Below are the code and all the weights of a small trained network. Each question names an input and a class and asks about switching units off, where a switched-off unit gives its printed mean instead of its output.

import numpy as np


def w(rows, s, z=0):
    codes = np.array(rows[::2]) - 128.0
    scale = np.full(codes.shape[1], s)
    scale[-1] = z or s
    return codes * scale


def f(y):
    return np.maximum(y, 0)


def log_softmax(a):
    a = a - a.max(-1, keepdims=True)
    return a - np.log(np.exp(a).sum(-1, keepdims=True))


def net(x, mask):
    res = np.array(x, float).reshape(1, 8) / 4 @ E
    y = f(res @ A[0][:, :-1].T + A[0][:, -1])
    res = res + np.where(mask, y, B[0][:, -1]) @ B[0][:, :-1]
    return log_softmax(res[-1] @ U[:, :-1].T + U[:, -1])


A, B = {}, {}
E = w([
[119,250,166,205,162,134,136],'x0',
[183,168,194,45,147,62,112],'x1',
[126,130,128,127,126,129,126],'x2',
[123,128,127,126,131,126,129],'x3',
[125,126,129,128,131,127,128],'x4',
[124,129,128,126,130,130,128],'x5',
[130,126,130,129,130,129,130],'x6',
[87,115,181,127,42,111,228],'x7',
],0.018)
A[0] = w([
[124,100,108,121,82,128,154,102],'n1',
[145,175,130,169,189,134,118,115],'n2',
[77,190,254,197,88,128,202,20],'n3',
[117,34,121,72,25,90,210,133],'n4',
[132,112,63,95,162,128,46,178],'n5',
[88,75,83,222,134,185,143,233],'n6',
[93,226,242,221,105,124,218,19],'n7',
[174,196,210,85,167,87,110,58],'n8',
[168,141,201,45,102,100,111,123],'n9',
[100,119,152,143,101,178,150,96],'n10',
[128,104,132,119,168,134,135,95],'n11',
[128,77,215,91,57,112,117,64],'n12',
[179,208,139,116,191,83,76,99],'n13',
[167,220,116,230,245,131,51,134],'n14',
[162,129,139,188,138,148,105,73],'n15',
[161,138,118,186,148,138,120,62],'n16',
[187,39,8,44,182,145,25,209],'n17',
[173,99,170,124,92,119,110,81],'n18',
[128,123,138,121,144,138,139,83],'n19',
[108,34,171,92,6,112,160,140],'n20',
[68,40,49,198,80,147,175,170],'n21',
[138,135,105,132,143,110,165,58],'n22',
[199,188,226,44,173,61,60,96],'n23',
[157,126,84,213,140,145,117,152],'n24',
[149,117,108,150,115,112,126,97],'n25',
[130,204,147,219,201,134,13,127],'n26',
[143,62,49,73,150,129,25,192],'n27',
[197,169,254,5,154,53,103,142],'n28',
[64,158,126,158,152,94,141,128],'n29',
[127,113,188,32,125,77,145,81],'n30',
[56,84,48,229,119,183,137,254],'n31',
[166,167,163,83,159,98,101,66],'n32',
],0.0094,0.0082)
B[0] = w([
[86,97,128,120,130,144,149,149],'n1',
[122,107,133,82,119,154,103,169],'n2',
[179,155,150,229,121,31,116,184],'n3',
[47,85,132,79,137,164,158,198],'n4',
[169,153,130,194,105,113,109,196],'n5',
[133,104,95,126,35,139,92,207],'n6',
[203,154,140,229,121,63,94,196],'n7',
[66,88,217,151,113,159,107,177],'n8',
[137,187,142,103,177,104,160,175],'n9',
[125,72,141,148,126,121,126,145],'n10',
[137,136,131,131,115,126,136,134],'n11',
[130,149,114,86,177,123,141,158],'n12',
[89,102,173,121,92,167,98,186],'n13',
[91,119,87,30,117,216,98,228],'n14',
[121,129,103,114,144,137,150,145],'n15',
[121,132,110,105,123,138,133,146],'n16',
[190,161,165,249,127,42,116,252],'n17',
[125,140,118,137,171,132,147,140],'n18',
[122,137,138,127,120,131,124,128],'n19',
[51,68,118,93,166,164,180,192],'n20',
[65,19,151,137,67,143,131,204],'n21',
[134,105,140,151,137,148,124,128],'n22',
[81,80,245,138,116,168,114,204],'n23',
[138,137,76,117,116,129,132,173],'n24',
[115,119,128,137,131,128,129,131],'n25',
[106,122,96,64,113,197,127,212],'n26',
[169,152,153,217,128,75,129,218],'n27',
[112,139,244,102,215,114,175,217],'n28',
[153,136,120,134,94,132,101,151],'n29',
[143,171,124,98,173,112,147,168],'n30',
[125,96,64,142,12,137,68,225],'n31',
[111,103,175,131,123,139,113,160],'n32',
],0.011,0.029)
U = w([
[171,101,53,224,56,75,124,222],'0',
[26,52,157,77,90,210,138,203],'1',
[178,166,202,179,157,80,141,124],'2',
[87,115,116,1,199,124,244,4],'3',
[125,140,4,50,79,231,97,52],'4',
],0.0084,0.0037)

Each question gives the input, the list of numbers given to net, and the class t.
The units are the neurons (one row each of A and B). Each row of codes is followed by its name. A weight is (code - 128) times the scale printed after its matrix; where a second scale follows, it is the last column's (A, B and U).
mask holds one flag per neuron, in row order. A switched-off neuron (its flag False) gives its mean, the last column of its row in B, instead of its output. The means were averaged over made-up inputs and are rounded, as every weight is.
A unit's drop is (log p(t) with every unit on - log p(t) with that unit switched off) / (log p(t) with every unit on - log p(t) with every unit switched off).
unit that matters most: the unit with the biggest drop
k most important neurons: the k neurons with the biggest drops, biggest first
drop when u is switched off: that unit's drop, to one decimal
input [7,1,3,0,-8,7,-1,-8], class 1: 3 most important neurons => n23; n13; n8
input [8,-5,2,2,-2,0,7,-1], class 4: unit that matters most => n14
input [0,2,7,-1,4,4,6,-1], class 2: 2 most important neurons => n14; n21
input [8,-4,-1,-4,-7,-8,0,0], class 4: 2 most important neurons => n14; n17
input [0,8,7,1,-5,6,-6,8], class 3: 3 most important neurons => n17; n20; n4
input [0,3,-5,3,6,1,5,-6], class 2: 4 most important neurons => n17; n21; n4; n27
input [1,-5,-7,7,5,4,-7,-8], class 4: 2 most important neurons => n14; n26
input [3,-1,-6,1,4,-1,-7,0], class 4: 2 most important neurons => n17; n27
input [0,4,6,-1,-4,7,-1,-5], class 2: 3 most important neurons => n17; n21; n4
input [1,-2,-6,-3,4,2,-3,1], class 0: 2 most important neurons => n14; n26
input [5,1,7,0,-6,-1,-5,4], class 2: 2 most important neurons => n31; n6
input [0,-8,-7,7,-3,-5,1,-6], class 0: 2 most important neurons => n17; n27
input [0,1,-2,8,-2,6,2,2], class 3: drop when n17 is switched off => 0.4
input [-6,1,8,-3,4,2,-7,-4], class 2: unit that matters most => n31
input [4,-1,-6,3,-6,3,1,1], class 0: drop when n7 is switched off => 0.2
input [1,2,-4,6,7,4,7,3], class 2: drop when n14 is switched off => 0.3
input [-1,5,-6,8,7,7,-5,1], class 3: drop when n7 is switched off => 0.1
